Below is a small trained network, with its code and all its weights. Each question gives an input and a class and asks what happens when units are switched off, that is, made to give their printed mean instead of their output.

import numpy as np


def w(rows, s, z=0):
    codes = np.array(rows[::2]) - 128.0
    scale = np.full(codes.shape[1], s)
    scale[-1] = z or s
    return codes * scale


def f(y):
    return y / 2 * (1 + np.tanh(0.7978845608 * (y + 0.044715 * y**3)))


def log_softmax(a):
    a = a - a.max(-1, keepdims=True)
    return a - np.log(np.exp(a).sum(-1, keepdims=True))


def net(x, mask):
    res = np.array(x, float).reshape(1, 7) / 4 @ E
    y = f(res @ A[0][:, :-1].T + A[0][:, -1])
    res = res + np.where(mask, y, B[0][:, -1]) @ B[0][:, :-1]
    return log_softmax(res[-1] @ U[:, :-1].T + U[:, -1])


A, B = {}, {}
E = w([
[128,128,129,127,128,128,128,129],'x0',
[94,42,134,176,195,6,105,103],'x1',
[167,74,255,94,171,171,107,101],'x2',
[95,126,85,85,141,126,208,23],'x3',
[163,154,86,45,80,78,42,77],'x4',
[91,148,169,192,92,156,97,47],'x5',
[218,192,84,175,214,105,115,124],'x6',
],0.0074)
A[0] = w([
[169,79,179,148,133,166,37,180,106],'n0',
[121,92,133,145,140,85,132,117,2],'n1',
[167,165,116,172,137,118,117,120,70],'n2',
[133,118,190,189,125,187,68,20,122],'n3',
[205,129,156,122,210,165,111,86,111],'n4',
[177,117,156,42,138,121,57,79,97],'n5',
[196,59,159,8,193,125,169,175,89],'n6',
[96,73,159,94,103,158,97,137,108],'n7',
[191,143,143,124,96,182,163,124,25],'n8',
[124,152,127,100,129,179,126,127,29],'n9',
[140,41,177,129,179,80,104,95,114],'n10',
[154,133,128,86,123,112,86,97,28],'n11',
[141,84,180,173,197,196,206,143,60],'n12',
[160,86,147,71,181,165,195,26,95],'n13',
[199,146,134,142,199,145,124,93,61],'n14',
[94,57,169,79,108,159,121,128,113],'n15',
[171,148,163,83,127,221,131,122,167],'n16',
],0.014,0.0063)
B[0] = w([
[78,234,138,78,98,122,136,92,226],'n0',
[111,146,132,70,176,197,81,140,143],'n1',
[110,87,138,108,131,144,181,96,161],'n2',
[144,128,86,127,150,145,166,251,247],'n3',
[148,71,126,147,134,107,196,68,210],'n4',
[124,121,100,166,55,142,81,106,221],'n5',
[131,128,91,134,152,153,170,229,241],'n6',
[121,83,137,112,140,122,179,99,198],'n7',
[101,113,129,108,180,128,105,113,170],'n8',
[108,115,140,108,179,177,109,139,146],'n9',
[148,116,121,159,210,111,89,89,231],'n10',
[79,118,144,124,71,176,80,168,156],'n11',
[116,115,97,148,34,146,59,117,244],'n12',
[84,228,150,89,99,111,128,102,237],'n13',
[125,87,192,80,107,134,144,144,184],'n14',
[171,84,166,129,115,119,163,101,219],'n15',
[151,115,115,169,204,92,91,91,254],'n16',
],0.028,0.0091)
U = w([
[152,107,123,122,254,150,44,95,76],'0',
[146,89,97,186,50,165,65,123,78],'1',
[172,141,67,178,146,99,176,100,235],'2',
[112,246,151,77,135,109,169,106,75],'3',
[179,129,81,138,165,161,194,248,43],'4',
[192,28,221,71,122,128,189,98,99],'5',
[189,137,103,177,154,100,124,108,253],'6',
],0.0084,0.014)

Each question gives the input, the list of numbers given to net, and the class t.
The units are the neurons (one row each of A and B). Each row of codes is followed by its name. A weight is (code - 128) times the scale printed after its matrix; where a second scale follows, it is the last column's (A, B and U).
mask holds one flag per neuron, in row order. A switched-off neuron (its flag False) gives its mean, the last column of its row in B, instead of its output. The means were averaged over made-up inputs and are rounded, as every weight is.
A unit's drop is (log p(t) with every unit on - log p(t) with that unit switched off) / (log p(t) with every unit on - log p(t) with every unit switched off).
The circuit of an input: a set's keep is (log p(t) with only the set's units on - log p(t) with every unit switched off) / (log p(t) with every unit on - log p(t) with every unit switched off). Starting from the 12 units with the biggest drops (on a tie, the unit counted first), units are removed one at a time, each time the one whose removal leaves the highest keep (on an exact tie, the one counted first), for as long as the keep stays at least 0.8.
circuit, biggest first: the units of the circuit, biggest drop first
top k neurons: the k neurons with the biggest drops, biggest first
drop of u: that unit's drop, to one decimal
input [-3,1,5,4,8,1,-1], class 1: circuit, biggest first	(n5)
input [-3,4,-2,5,-1,-2,0], class 3: top 2 neurons	(n16, n4)
input [3,8,-2,8,4,7,-5], class 0: top 2 neurons	(n10, n0)
input [1,7,1,0,3,3,-6], class 0: top 4 neurons	(n10, n1, n4, n14)
input [1,-2,-4,6,0,-5,1], class 3: top 2 neurons	(n3, n16)
input [-6,3,1,6,4,-5,7], class 5: top 2 neurons	(n14, n4)
input [2,2,5,5,0,7,8], class 5: top 3 neurons	(n14, n4, n6)
input [0,-1,4,5,3,0,-8], class 5: top 2 neurons	(n15, n7)
input [2,-8,1,-7,0,-1,8], class 0: top 3 neurons	(n16, n8, n15)
input [-3,-5,6,-5,1,3,3], class 2: circuit, biggest first	(n16, n4, n3)
input [8,-2,3,5,-8,-7,5], class 1: top 2 neurons	(n12, n3)
input [4,-5,2,3,6,5,-8], class 5: top 4 neurons	(n15, n7, n12, n6)
input [-5,-6,7,-3,5,-8,7], class 4: top 2 neurons	(n6, n14)
input [0,-7,6,-4,1,5,-6], class 0: circuit, biggest first	(n16)
input [5,-5,-5,3,-5,1,5], class 0: drop of n4	0.4
input [6,-4,4,-8,1,-2,3], class 3: drop of n0	3.0
input [-3,6,2,3,7,-8,-4], class 4: drop of n12	0.8
